Below are the code and all the weights of a small trained network. Each question names an input and a class and asks about switching units off, where a switched-off unit gives its printed mean instead of its output.

import numpy as np


def w(rows, s, z=0):
    codes = np.array(rows[::2]) - 128.0
    scale = np.full(codes.shape[1], s)
    scale[-1] = z or s
    return codes * scale


def f(y):
    return y / 2 * (1 + np.tanh(0.7978845608 * (y + 0.044715 * y**3)))


def log_softmax(a):
    a = a - a.max(-1, keepdims=True)
    return a - np.log(np.exp(a).sum(-1, keepdims=True))


def net(x, mask):
    res = np.array(x, float).reshape(1, 3) / 4 @ E
    y = f(res @ A[0][:, :-1].T + A[0][:, -1])
    res = res + np.where(mask, y, B[0][:, -1]) @ B[0][:, :-1]
    return log_softmax(res[-1] @ U[:, :-1].T + U[:, -1])


A, B = {}, {}
E = w([
[255,71,163,178],'x0',
[140,144,25,223],'x1',
[196,119,32,15],'x2',
],0.0079)
A[0] = w([
[202,80,157,152,127],'neuron 1',
[124,114,99,125,71],'neuron 2',
[96,124,54,170,112],'neuron 3',
[166,98,51,32,99],'neuron 4',
[140,123,23,211,121],'neuron 5',
[251,137,144,160,120],'neuron 6',
[78,121,199,188,99],'neuron 7',
[159,109,35,84,138],'neuron 8',
[143,107,117,87,75],'neuron 9',
[123,135,40,199,110],'neuron 10',
[134,113,200,40,144],'neuron 11',
[188,193,84,69,93],'neuron 12',
[170,108,166,176,124],'neuron 13',
[146,129,213,62,100],'neuron 14',
[52,123,110,115,119],'neuron 15',
[179,81,143,147,127],'neuron 16',
[54,156,99,80,121],'neuron 17',
[191,94,109,166,98],'neuron 18',
[146,129,96,87,88],'neuron 19',
[109,97,189,65,92],'neuron 20',
[30,121,76,107,125],'neuron 21',
[141,169,131,157,84],'neuron 22',
[130,128,207,75,99],'neuron 23',
[118,119,133,118,254],'neuron 24',
[123,138,132,140,239],'neuron 25',
[83,135,156,182,97],'neuron 26',
[60,134,171,234,114],'neuron 27',
[10,132,65,115,123],'neuron 28',
[154,117,99,101,178],'neuron 29',
],0.012,0.0088)
B[0] = w([
[185,199,137,138,210],'neuron 1',
[157,122,105,180,116],'neuron 2',
[96,155,86,155,190],'neuron 3',
[155,55,209,178,234],'neuron 4',
[39,129,46,154,247],'neuron 5',
[199,214,136,144,227],'neuron 6',
[167,62,167,182,216],'neuron 7',
[104,66,188,146,229],'neuron 8',
[159,117,124,183,133],'neuron 9',
[74,121,44,168,220],'neuron 10',
[49,146,76,149,234],'neuron 11',
[165,79,156,188,187],'neuron 12',
[156,146,163,144,185],'neuron 13',
[102,143,55,204,202],'neuron 14',
[181,160,130,143,187],'neuron 15',
[171,167,128,124,182],'neuron 16',
[185,180,130,146,214],'neuron 17',
[144,185,119,170,177],'neuron 18',
[168,95,128,180,147],'neuron 19',
[137,127,49,207,185],'neuron 20',
[191,199,129,147,225],'neuron 21',
[149,119,107,161,122],'neuron 22',
[116,131,60,205,191],'neuron 23',
[1,148,206,8,254],'neuron 24',
[34,133,191,35,237],'neuron 25',
[162,87,140,171,180],'neuron 26',
[133,40,199,153,254],'neuron 27',
[215,211,135,155,252],'neuron 28',
[94,112,176,82,192],'neuron 29',
],0.03,0.0077)
U = w([
[141,39,212,178,106],'0',
[194,255,154,126,104],'1',
[52,131,29,179,143],'2',
[91,126,160,2,255],'3',
[158,38,87,61,82],'4',
[160,116,53,96,87],'5',
],0.0092,0.0063)

Each question gives the input, the list of numbers given to net, and the class t.
The units are the neurons (one row each of A and B). Each row of codes is followed by its name. A weight is (code - 128) times the scale printed after its matrix; where a second scale follows, it is the last column's (A, B and U).
mask holds one flag per neuron, in row order. A switched-off neuron (its flag False) gives its mean, the last column of its row in B, instead of its output. The means were averaged over made-up inputs and are rounded, as every weight is.
A unit's drop is (log p(t) with every unit on - log p(t) with that unit switched off) / (log p(t) with every unit on - log p(t) with every unit switched off).
The circuit of an input: a set's keep is (log p(t) with only the set's units on - log p(t) with every unit switched off) / (log p(t) with every unit on - log p(t) with every unit switched off). Starting from the 12 units with the biggest drops (on a tie, the unit counted first), units are removed one at a time, each time the one whose removal leaves the highest keep (on an exact tie, the one counted first), for as long as the keep stays at least 0.8.
circuit, biggest first: the units of the circuit, biggest drop first
top k neurons: the k neurons with the biggest drops, biggest first
drop when u is switched off: that unit's drop, to one decimal
input [5,7,1], class 2: circuit, biggest first -> neuron 5
input [6,-6,0], class 1: top 3 neurons -> neuron 1; neuron 6; neuron 5
input [-5,-6,2], class 2: top 4 neurons -> neuron 11; neuron 6; neuron 20; neuron 14
input [2,-6,6], class 0: top 2 neurons -> neuron 4; neuron 5
input [4,2,-3], class 1: top 2 neurons -> neuron 6; neuron 8
input [4,-8,-7], class 2: top 3 neurons -> neuron 14; neuron 11; neuron 23
input [-7,-8,0], class 2: top 3 neurons -> neuron 11; neuron 20; neuron 14
input [-8,8,-1], class 1: top 2 neurons -> neuron 28; neuron 21
input [2,6,5], class 2: top 2 neurons -> neuron 5; neuron 10
input [-4,5,5], class 0: top 4 neurons -> neuron 4; neuron 8; neuron 11; neuron 12
input [8,6,-7], class 1: top 4 neurons -> neuron 6; neuron 1; neuron 18; neuron 4
input [-6,6,2], class 1: top 4 neurons -> neuron 28; neuron 21; neuron 17; neuron 11
input [-4,-8,6], class 2: top 2 neurons -> neuron 11; neuron 14
input [-3,4,-6], class 0: top neuron -> neuron 27
input [-7,3,8], class 0: drop when neuron 4 is switched off -> 1.7
input [6,-4,2], class 1: drop when neuron 14 is switched off -> 0.0
input [2,-4,2], class 2: drop when neuron 11 is switched off -> 0.2
